Below are the code and all the weights of a small trained network. Each question names an input and a class and asks about switching units off, where a switched-off unit gives its printed mean instead of its output.

import numpy as np


def w(rows, s, z=0):
    codes = np.array(rows[::2]) - 128.0
    scale = np.full(codes.shape[1], s)
    scale[-1] = z or s
    return codes * scale


def f(y):
    return y / 2 * (1 + np.tanh(0.7978845608 * (y + 0.044715 * y**3)))


def log_softmax(a):
    a = a - a.max(-1, keepdims=True)
    return a - np.log(np.exp(a).sum(-1, keepdims=True))


def net(x, mask):
    res = np.array(x, float).reshape(1, 5) / 4 @ E
    y = f(res @ A[0][:, :-1].T + A[0][:, -1])
    res = res + np.where(mask, y, B[0][:, -1]) @ B[0][:, :-1]
    return log_softmax(res[-1] @ U[:, :-1].T + U[:, -1])


A, B = {}, {}
E = w([
[158,145,105,75,165,123,223],'x0',
[152,64,67,174,115,184,145],'x1',
[198,85,166,82,164,136,92],'x2',
[130,129,133,131,126,131,130],'x3',
[176,122,126,187,140,10,138],'x4',
],0.013)
A[0] = w([
[166,87,157,157,148,43,144,105],'n0',
[82,155,136,62,116,218,155,92],'n1',
[92,123,96,105,163,190,106,90],'n2',
[221,48,176,68,183,142,94,118],'n3',
[123,203,201,69,104,82,86,205],'n4',
[89,160,120,37,95,159,77,165],'n5',
[159,128,128,166,168,77,126,122],'n6',
[152,178,122,67,196,132,246,99],'n7',
[195,154,79,70,107,122,207,62],'n8',
[137,45,99,184,59,158,109,153],'n9',
[189,91,220,79,162,121,58,98],'n10',
[190,87,80,157,116,179,189,165],'n11',
[89,207,189,116,131,102,119,169],'n12',
[121,217,155,48,171,93,130,139],'n13',
[94,160,218,111,83,95,103,138],'n14',
[132,144,120,158,84,125,32,6],'n15',
[69,166,57,184,71,124,142,167],'n16',
[64,193,90,148,126,132,131,14],'n17',
[47,124,217,170,102,116,34,40],'n18',
[79,189,188,80,162,76,99,195],'n19',
[70,220,89,202,81,131,175,132],'n20',
[119,118,148,169,56,130,41,23],'n21',
[183,192,120,202,104,100,137,153],'n22',
[120,137,149,99,92,187,120,46],'n23',
[113,177,128,132,143,128,229,64],'n24',
[215,61,147,114,176,156,83,83],'n25',
[146,38,28,161,129,165,147,192],'n26',
[64,121,151,84,109,178,121,97],'n27',
[123,57,114,157,114,151,125,175],'n28',
[164,163,135,199,121,57,121,141],'n29',
[60,131,203,103,137,116,131,77],'n30',
],0.012,0.0023)
B[0] = w([
[187,227,103,193,54,98,75,221],'n0',
[187,190,95,167,91,80,57,238],'n1',
[222,183,101,148,98,67,75,191],'n2',
[33,165,41,33,64,205,142,249],'n3',
[180,47,94,160,179,152,186,237],'n4',
[212,193,97,160,94,57,97,221],'n5',
[173,187,95,177,56,74,79,192],'n6',
[21,108,244,112,172,45,76,240],'n7',
[54,169,254,113,166,41,46,203],'n8',
[175,62,186,169,214,141,158,224],'n9',
[76,100,80,65,47,197,170,239],'n10',
[186,11,188,196,180,128,151,220],'n11',
[184,30,109,130,171,203,172,210],'n12',
[182,26,176,168,170,154,162,230],'n13',
[181,49,153,164,209,156,141,202],'n14',
[30,168,239,89,158,67,72,183],'n15',
[84,127,91,29,82,198,198,222],'n16',
[83,83,56,74,104,161,182,179],'n17',
[49,97,248,86,166,45,92,226],'n18',
[213,68,81,165,178,189,177,233],'n19',
[67,105,33,50,11,254,174,230],'n20',
[24,164,227,103,200,49,105,200],'n21',
[180,189,104,145,56,111,109,191],'n22',
[187,222,98,165,71,113,42,183],'n23',
[60,131,177,54,140,94,102,195],'n24',
[45,111,53,71,55,203,196,222],'n25',
[225,25,132,167,216,161,158,246],'n26',
[183,198,61,151,75,84,49,207],'n27',
[122,71,115,187,208,121,149,187],'n28',
[185,212,68,143,108,113,73,218],'n29',
[163,123,87,146,185,166,148,181],'n30',
],0.0076,0.012)
U = w([
[213,11,120,183,224,158,185,252],'0',
[54,109,46,13,28,201,199,116],'1',
[235,235,70,195,69,61,70,110],'2',
[51,103,231,70,195,44,96,40],'3',
],0.011,0.0032)

Each question gives the input, the list of numbers given to net, and the class t.
The units are the neurons (one row each of A and B). Each row of codes is followed by its name. A weight is (code - 128) times the scale printed after its matrix; where a second scale follows, it is the last column's (A, B and U).
mask holds one flag per neuron, in row order. A switched-off neuron (its flag False) gives its mean, the last column of its row in B, instead of its output. The means were averaged over made-up inputs and are rounded, as every weight is.
A unit's drop is (log p(t) with every unit on - log p(t) with that unit switched off) / (log p(t) with every unit on - log p(t) with every unit switched off).
The circuit of an input: a set's keep is (log p(t) with only the set's units on - log p(t) with every unit switched off) / (log p(t) with every unit on - log p(t) with every unit switched off). Starting from the 12 units with the biggest drops (on a tie, the unit counted first), units are removed one at a time, each time the one whose removal leaves the highest keep (on an exact tie, the one counted first), for as long as the keep stays at least 0.8.
units of the circuit, in order: the units of the circuit, biggest drop first
unit that matters most: the unit with the biggest drop
top k neurons: the k neurons with the biggest drops, biggest first
drop when u is switched off: that unit's drop, to one decimal
input [4,6,-2,-1,8], class 2: units of the circuit, in order => [n0]
input [6,3,-5,4,0], class 3: top 2 neurons => [n7 n8]
input [5,8,-7,-6,-8], class 0: top 2 neurons => [n26 n11]
input [1,5,7,-5,6], class 1: top 2 neurons => [n3 n25]
input [0,7,-6,8,-8], class 2: top 2 neurons => [n1 n27]
input [2,6,-8,5,6], class 1: top 2 neurons => [n20 n16]
input [-7,-7,6,-3,-4], class 0: top 3 neurons => [n4 n19 n14]
input [-5,-8,-5,-1,-8], class 0: top 2 neurons => [n12 n14]
input [1,5,-5,-6,-4], class 0: top 3 neurons => [n26 n3 n11]
input [-3,-4,5,4,-4], class 1: top 3 neurons => [n10 n3 n26]
input [-6,-3,-1,4,5], class 3: top 3 neurons => [n18 n21 n15]
input [5,7,-1,-8,-6], class 0: top 2 neurons => [n26 n11]
input [7,3,1,8,-7], class 2: top 2 neurons => [n1 n2]
input [8,-4,5,2,-3], class 3: units of the circuit, in order => [n7]
input [-7,-1,-3,-4,-8], class 2: top 2 neurons => [n27 n5]
input [6,-1,-7,-2,7], class 1: top 2 neurons => [n20 n16]
input [0,6,7,6,-2], class 1: top 2 neurons => [n3 n25]
input [7,-4,-1,-8,-3], class 3: drop when n7 is switched off => 0.2
input [-7,5,6,-8,-6], class 3: drop when n16 is switched off => 0.1
input [-6,-2,4,-4,-2], class 3: unit that matters most => n18
input [-4,-6,-1,-5,-6], class 0: drop when n4 is switched off => 1.0
input [4,-8,-4,3,4], class 0: drop when n0 is switched off => 0.0
